Here is a tiny trained network, its code and every weight. The questions are about switching its units off for an input and a target symbol, where a switched-off unit gives its printed mean instead of its output.

import numpy as np


def w(rows, s, z=0):
    codes = np.array(rows[::2]) - 128.0
    scale = np.full(codes.shape[1], s)
    scale[-1] = z or s
    return codes * scale


def f(y):
    return y / 2 * (1 + np.tanh(0.7978845608 * (y + 0.044715 * y**3)))


def softmax(a):
    e = np.exp(a - a.max(-1, keepdims=True))
    return e / e.sum(-1, keepdims=True)


def log_softmax(a):
    a = a - a.max(-1, keepdims=True)
    return a - np.log(np.exp(a).sum(-1, keepdims=True))


def net(x, mask):
    ids = ['ΛΠΣαβεζηθψω'.index(c) for c in x.split()]
    T = len(ids)
    res = E[ids] + P[:T]
    q, k, v = (res @ M[0].T for M in (Q, K, V))
    z = softmax(np.where(np.tri(T) > 0, q @ k.T / 2**0.5, -1e9)) @ v
    res = res + np.where(mask[0], z, O[0][:, -1]) @ O[0][:, :-1]
    y = f(res @ A[0][:, :-1].T + A[0][:, -1])
    res = res + np.where(mask[1:25], y, B[0][:, -1]) @ B[0][:, :-1]
    return log_softmax(res[-1] @ U[:, :-1].T + U[:, -1])


Q, K, V, O, A, B = {}, {}, {}, {}, {}, {}
E = w([
[169,186,151,170],'Λ',
[161,118,75,35],'Π',
[138,115,187,113],'Σ',
[112,189,161,139],'α',
[99,92,139,177],'β',
[153,221,150,49],'ε',
[133,93,117,108],'ζ',
[178,106,149,5],'η',
[151,144,101,166],'θ',
[165,237,144,126],'ψ',
[122,185,142,200],'ω',
],0.023)
P = w([
[8,119,221,71],'0',
[138,102,57,157],'1',
[209,149,175,182],'2',
[42,167,154,65],'3',
[133,102,52,158],'4',
[225,141,189,178],'5',
[46,150,127,52],'6',
[136,102,49,161],'7',
],0.015)
Q[0] = w([
[159,232,21,19],'h0',
[42,3,116,117],'h0',
],0.0063)
K[0] = w([
[209,152,1,55],'h0',
[105,68,42,80],'h0',
],0.0075)
V[0] = w([
[129,87,48,253],'h0',
[121,159,61,216],'h0',
],0.0041)
O[0] = w([
[10,40,77,128,2],'h0',
[254,216,90,128,58],'h0',
],0.0064,0.0025)
A[0] = w([
[158,141,134,123,131],'n0',
[138,135,46,178,103],'n1',
[109,50,231,119,137],'n2',
[63,117,109,103,64],'n3',
[212,150,99,198,99],'n4',
[164,87,83,97,26],'n5',
[126,164,60,154,165],'n6',
[107,30,132,83,54],'n7',
[149,118,128,116,148],'n8',
[124,152,153,225,130],'n9',
[68,124,64,131,123],'n10',
[189,92,104,98,61],'n11',
[93,142,106,142,122],'n12',
[138,146,191,245,10],'n13',
[102,157,92,153,99],'n14',
[177,131,156,125,76],'n15',
[86,90,60,211,96],'n16',
[157,56,214,127,224],'n17',
[110,157,87,31,94],'n18',
[187,107,149,249,92],'n19',
[166,193,152,120,163],'n20',
[61,90,62,70,131],'n21',
[158,95,28,106,118],'n22',
[137,245,148,66,106],'n23',
],0.013,0.012)
B[0] = w([
[97,130,129,112,153],'n0',
[101,189,209,190,177],'n1',
[119,162,95,62,194],'n2',
[246,169,144,67,134],'n3',
[229,150,141,174,207],'n4',
[104,173,172,108,145],'n5',
[92,129,102,92,202],'n6',
[139,141,183,170,148],'n7',
[110,126,118,139,157],'n8',
[82,129,149,87,202],'n9',
[148,135,106,61,164],'n10',
[143,126,154,83,155],'n11',
[152,166,148,67,132],'n12',
[192,113,94,22,162],'n13',
[159,140,149,84,129],'n14',
[95,163,122,95,137],'n15',
[175,84,142,56,172],'n16',
[124,117,104,211,244],'n17',
[86,131,155,153,232],'n18',
[79,107,173,105,211],'n19',
[56,137,117,127,232],'n20',
[111,174,103,141,222],'n21',
[214,126,136,118,221],'n22',
[173,98,99,130,254],'n23',
],0.012,0.0092)
U = w([
[194,123,160,114,137],'Λ',
[134,173,190,153,82],'Π',
[124,104,11,58,126],'Σ',
[174,178,71,25,13],'α',
[142,101,89,167,187],'β',
[161,195,84,159,52],'ε',
[129,156,192,64,2],'ζ',
[50,171,127,111,206],'η',
[141,44,134,49,137],'θ',
[160,118,133,112,185],'ψ',
[214,67,28,99,140],'ω',
],0.011,0.0075)

Each question gives the input, a string of symbols that net reads in full, and the target symbol t.
The units are the heads (2 rows each of Q, K, V and O) and the neurons (one row each of A and B). Each row of codes is followed by its name. A weight is (code - 128) times the scale printed after its matrix; where a second scale follows, it is the last column's (O, A, B and U).
mask holds one flag per unit, heads first, then neurons. A switched-off unit (its flag False) gives its mean, the last column of its rows in O or B, instead of its output. The means were averaged over made-up inputs and are rounded, as every weight is.
A unit's drop is (log p(t) with every unit on - log p(t) with that unit switched off) / (log p(t) with every unit on - log p(t) with every unit switched off).
The circuit of an input: a set's keep is (log p(t) with only the set's units on - log p(t) with every unit switched off) / (log p(t) with every unit on - log p(t) with every unit switched off). Starting from the 12 units with the biggest drops (on a tie, the unit counted first), units are removed one at a time, each time the one whose removal leaves the highest keep (on an exact tie, the one counted first), for as long as the keep stays at least 0.8.
units of the circuit, in order: the units of the circuit, biggest drop first
unit that matters most: the unit with the biggest drop
k most important neurons: the k neurons with the biggest drops, biggest first
drop when u is switched off: that unit's drop, to one decimal
input Π α Π ψ θ, target Λ: 3 most important neurons => (n1; n4; n16)
input Π Π ω, target ζ: units of the circuit, in order => (n13; n19; n9)
input Π Π ε β β, target θ: units of the circuit, in order => (n16; n19)
input Σ β η Π ω Π Π Π, target α: units of the circuit, in order => (n17; n5)
input β β ω Π Σ ψ, target α: units of the circuit, in order => (n13)
input α ψ Π θ Π θ θ ε, target Σ: units of the circuit, in order => (n23; n1; n20; n4)
input η Π θ, target Π: 3 most important neurons => (n4; n19; n1)
input β θ θ, target Π: units of the circuit, in order => (n19; n23)
input ψ ε β Π Σ β θ Λ, target Π: units of the circuit, in order => (n1; n19)
input Σ ε ζ, target β: 2 most important neurons => (n17; n1)
input θ β ψ θ β Π β, target α: 2 most important neurons => (n3; n10)
input Π ζ η β Π η, target Σ: 2 most important neurons => (n2; n17)
input Π Π Π θ Π η Σ ε, target Σ: 2 most important neurons => (n23; n1)
input Π Σ ψ Π θ ψ θ, target Σ: 4 most important neurons => (n1; n19; n4; n18)
input Π ζ ζ Σ θ Σ, target η: unit that matters most => n17
input β θ Π ε ψ ε β, target Σ: 2 most important neurons => (n1; n18)
input α Π θ θ ω θ ψ, target Σ: 3 most important neurons => (n23; n1; n19)
input θ Π η β Π η θ, target Σ: drop when n7 is switched off => 0.2
input ζ Π Λ β θ, target Λ: drop when n1 is switched off => 0.8
input β Π ζ, target β: drop when n6 is switched off => 0.0
input Π Π Π η β θ Π ω, target ζ: most important neuron => (n1)
